Below are the code and all the weights of a small trained network. Each question names an input and a target symbol and asks about switching units off, where a switched-off unit gives its printed mean instead of its output.

import numpy as np


def w(rows, s, z=0):
    codes = np.array(rows[::2]) - 128.0
    scale = np.full(codes.shape[1], s)
    scale[-1] = z or s
    return codes * scale


def f(y):
    return y / 2 * (1 + np.tanh(0.7978845608 * (y + 0.044715 * y**3)))


def softmax(a):
    e = np.exp(a - a.max(-1, keepdims=True))
    return e / e.sum(-1, keepdims=True)


def log_softmax(a):
    a = a - a.max(-1, keepdims=True)
    return a - np.log(np.exp(a).sum(-1, keepdims=True))


def net(x, mask):
    ids = ['ΔΘΣαβεηλτω'.index(c) for c in x.split()]
    T = len(ids)
    res = E[ids] + P[:T]
    u = 0
    for l in range(2):
        r = res
        for j in range(2):
            rows = slice(2 * j, 2 * j + 2)
            q, k, v = (r @ M[l][rows].T for M in (Q, K, V))
            z = softmax(np.where(np.tri(T) > 0, q @ k.T / 2**0.5, -1e9)) @ v
            o = O[l][rows]
            res = res + np.where(mask[u + j], z, o[:, -1]) @ o[:, :-1]
        u += 2
        y = f(res @ A[l][:, :-1].T + A[l][:, -1])
        res = res + np.where(mask[u : u + 8], y, B[l][:, -1]) @ B[l][:, :-1]
        u += 8
    return log_softmax(res[-1] @ U[:, :-1].T + U[:, -1])


Q, K, V, O, A, B = {}, {}, {}, {}, {}, {}
E = w([
[47,141,126,109],'Δ',
[153,193,124,109],'Θ',
[161,190,161,118],'Σ',
[168,156,121,106],'α',
[165,179,173,119],'β',
[91,100,129,76],'ε',
[166,170,174,119],'η',
[145,254,126,50],'λ',
[172,132,193,117],'τ',
[74,61,163,137],'ω',
],0.02)
P = w([
[216,181,25,212],'0',
[188,181,63,206],'1',
[164,183,104,192],'2',
[140,178,136,170],'3',
[117,173,164,144],'4',
[97,168,188,114],'5',
[77,164,209,84],'6',
[60,160,230,52],'7',
[46,156,248,22],'8',
],0.011)
Q[0] = w([
[143,152,148,107],'0.h0',
[126,143,147,128],'0.h0',
[60,8,67,176],'0.h1',
[117,140,78,84],'0.h1',
],0.017)
K[0] = w([
[111,141,197,94],'0.h0',
[115,115,154,113],'0.h0',
[195,120,6,230],'0.h1',
[230,145,201,122],'0.h1',
],0.011)
V[0] = w([
[187,95,42,179],'0.h0',
[159,124,1,165],'0.h0',
[21,7,158,145],'0.h1',
[133,131,136,238],'0.h1',
],0.0071)
O[0] = w([
[219,96,212,21,94],'0.h0',
[34,169,213,31,99],'0.h0',
[247,163,83,71,2],'0.h1',
[110,105,2,172,114],'0.h1',
],0.0065,0.0097)
A[0] = w([
[167,171,206,92,1],'0.n0',
[144,132,102,73,209],'0.n1',
[124,162,176,128,19],'0.n2',
[88,45,111,123,164],'0.n3',
[70,131,7,122,166],'0.n4',
[189,88,140,191,139],'0.n5',
[199,190,99,180,103],'0.n6',
[97,123,69,69,112],'0.n7',
],0.016,0.0044)
B[0] = w([
[172,107,142,20,245],'0.n0',
[114,102,140,165,126],'0.n1',
[132,102,157,70,253],'0.n2',
[190,115,78,106,248],'0.n3',
[117,120,216,106,184],'0.n4',
[125,173,131,160,155],'0.n5',
[150,105,7,143,243],'0.n6',
[99,109,154,100,148],'0.n7',
],0.013,0.0042)
Q[1] = w([
[53,118,164,202],'1.h0',
[119,121,52,241],'1.h0',
[131,158,253,90],'1.h1',
[217,211,128,56],'1.h1',
],0.0062)
K[1] = w([
[129,179,146,181],'1.h0',
[167,92,165,195],'1.h0',
[104,215,173,72],'1.h1',
[253,152,110,50],'1.h1',
],0.0074)
V[1] = w([
[78,227,71,134],'1.h0',
[210,76,160,114],'1.h0',
[48,141,3,113],'1.h1',
[110,247,96,57],'1.h1',
],0.0057)
O[1] = w([
[174,243,213,93,140],'1.h0',
[69,45,128,178,126],'1.h0',
[158,216,247,156,111],'1.h1',
[246,59,254,209,253],'1.h1',
],0.0057,0.0053)
A[1] = w([
[149,123,145,178,136],'1.n0',
[111,130,167,104,29],'1.n1',
[134,146,64,250,83],'1.n2',
[109,97,164,156,73],'1.n3',
[156,123,33,141,2],'1.n4',
[138,74,144,156,102],'1.n5',
[157,129,68,161,207],'1.n6',
[108,162,113,225,193],'1.n7',
],0.019,0.0093)
B[1] = w([
[79,143,122,130,165],'1.n0',
[146,143,79,180,198],'1.n1',
[102,139,129,1,181],'1.n2',
[98,154,91,128,155],'1.n3',
[131,131,196,135,185],'1.n4',
[111,139,96,105,145],'1.n5',
[127,148,78,168,253],'1.n6',
[136,56,119,189,206],'1.n7',
],0.017,0.0052)
U = w([
[153,196,223,92,155],'Δ',
[30,215,102,131,123],'Θ',
[229,73,102,83,76],'Σ',
[132,80,139,193,136],'α',
[130,89,124,177,133],'β',
[135,110,165,155,145],'ε',
[92,89,5,122,125],'η',
[112,193,65,46,81],'λ',
[93,66,181,14,254],'τ',
[139,201,65,153,74],'ω',
],0.011,0.0062)

Each question gives the input, a string of symbols that net reads in full, and the target symbol t.
The units are the heads (2 rows each of Q, K, V and O) and the neurons (one row each of A and B). Each row of codes is followed by its name. A weight is (code - 128) times the scale printed after its matrix; where a second scale follows, it is the last column's (O, A, B and U).
mask holds one flag per unit, layer by layer, with each layer's heads first. A switched-off unit (its flag False) gives its mean, the last column of its rows in O or B, instead of its output. The means were averaged over made-up inputs and are rounded, as every weight is.
A unit's drop is (log p(t) with every unit on - log p(t) with that unit switched off) / (log p(t) with every unit on - log p(t) with every unit switched off).
The circuit of an input: a set's keep is (log p(t) with only the set's units on - log p(t) with every unit switched off) / (log p(t) with every unit on - log p(t) with every unit switched off). Starting from the 12 units with the biggest drops (on a tie, the unit counted first), units are removed one at a time, each time the one whose removal leaves the highest keep (on an exact tie, the one counted first), for as long as the keep stays at least 0.8.
circuit, biggest first: the units of the circuit, biggest drop first
unit that matters most: the unit with the biggest drop
top k neurons: the k neurons with the biggest drops, biggest first
k most important neurons of layer l: the k neurons of layer l with the biggest drops, biggest first
heads that matter: for each layer, one digit per head in row order, 1 if its drop is at least 0.15 and else 0, layers parted by /
input ε η α τ τ Θ, target η: top 3 neurons -> (1.n6; 1.n7; 1.n2)
input τ β β η β λ τ, target Θ: heads that matter -> 11 / 01
input ε ε β β τ β, target η: heads that matter -> 10 / 00
input τ ε τ λ ε τ ω β, target λ: circuit, biggest first -> (1.n2; 0.h0; 0.h1; 0.n6)
input λ ε τ η, target η: heads that matter -> 01 / 00
input ε η ε Δ β ε Δ Θ, target ω: circuit, biggest first -> (0.h0; 0.h1; 1.n6; 0.n6)
input ε τ τ λ, target Δ: circuit, biggest first -> (0.h1; 0.n6; 1.h1)
input β ε ω τ ε Θ, target Σ: top 2 neurons -> (0.n0; 0.n5)
input Δ ω Θ Σ λ β ω τ Σ, target η: unit that matters most -> 0.h0
input Δ β Θ ε, target τ: circuit, biggest first -> (1.n6; 0.n4)
input ε Θ τ ε Θ ω λ Θ, target Θ: 3 most important neurons of layer 0 -> (0.n6; 0.n2; 0.n3)
input β ε Σ Θ Δ τ ε Θ τ, target Δ: 3 most important neurons of layer 1 -> (1.n7; 1.n6; 1.n1)
input β τ η ω ε β, target Σ: circuit, biggest first -> (0.h1; 0.n0; 0.n6)
input β Θ ε β Δ β, target ω: circuit, biggest first -> (0.h0; 1.n6; 0.h1; 0.n6)
input β η ε α α η, target τ: circuit, biggest first -> (0.n0)
input β Δ η Σ α τ ε Δ, target Θ: circuit, biggest first -> (0.n0; 1.n3)
input τ α β τ Σ, target η: top 3 neurons -> (0.n6; 1.n7; 1.n2)
input ε β α ε β β, target α: heads that matter -> 10 / 00
input α η η ε β Θ, target α: heads that matter -> 11 / 00
input α β ω Δ ε Θ Θ, target Δ: unit that matters most -> 0.h1
input τ ω τ Σ η β Σ, target α: top 4 neurons -> (1.n7; 1.n2; 0.n4; 0.n0)
input λ Δ Θ Σ ε ω η, target λ: top 2 neurons -> (1.n2; 1.n6)
input η Σ Δ Σ, target ω: circuit, biggest first -> (0.n6; 1.n6; 1.h1)
input ε β Δ Σ, target ω: heads that matter -> 11 / 00
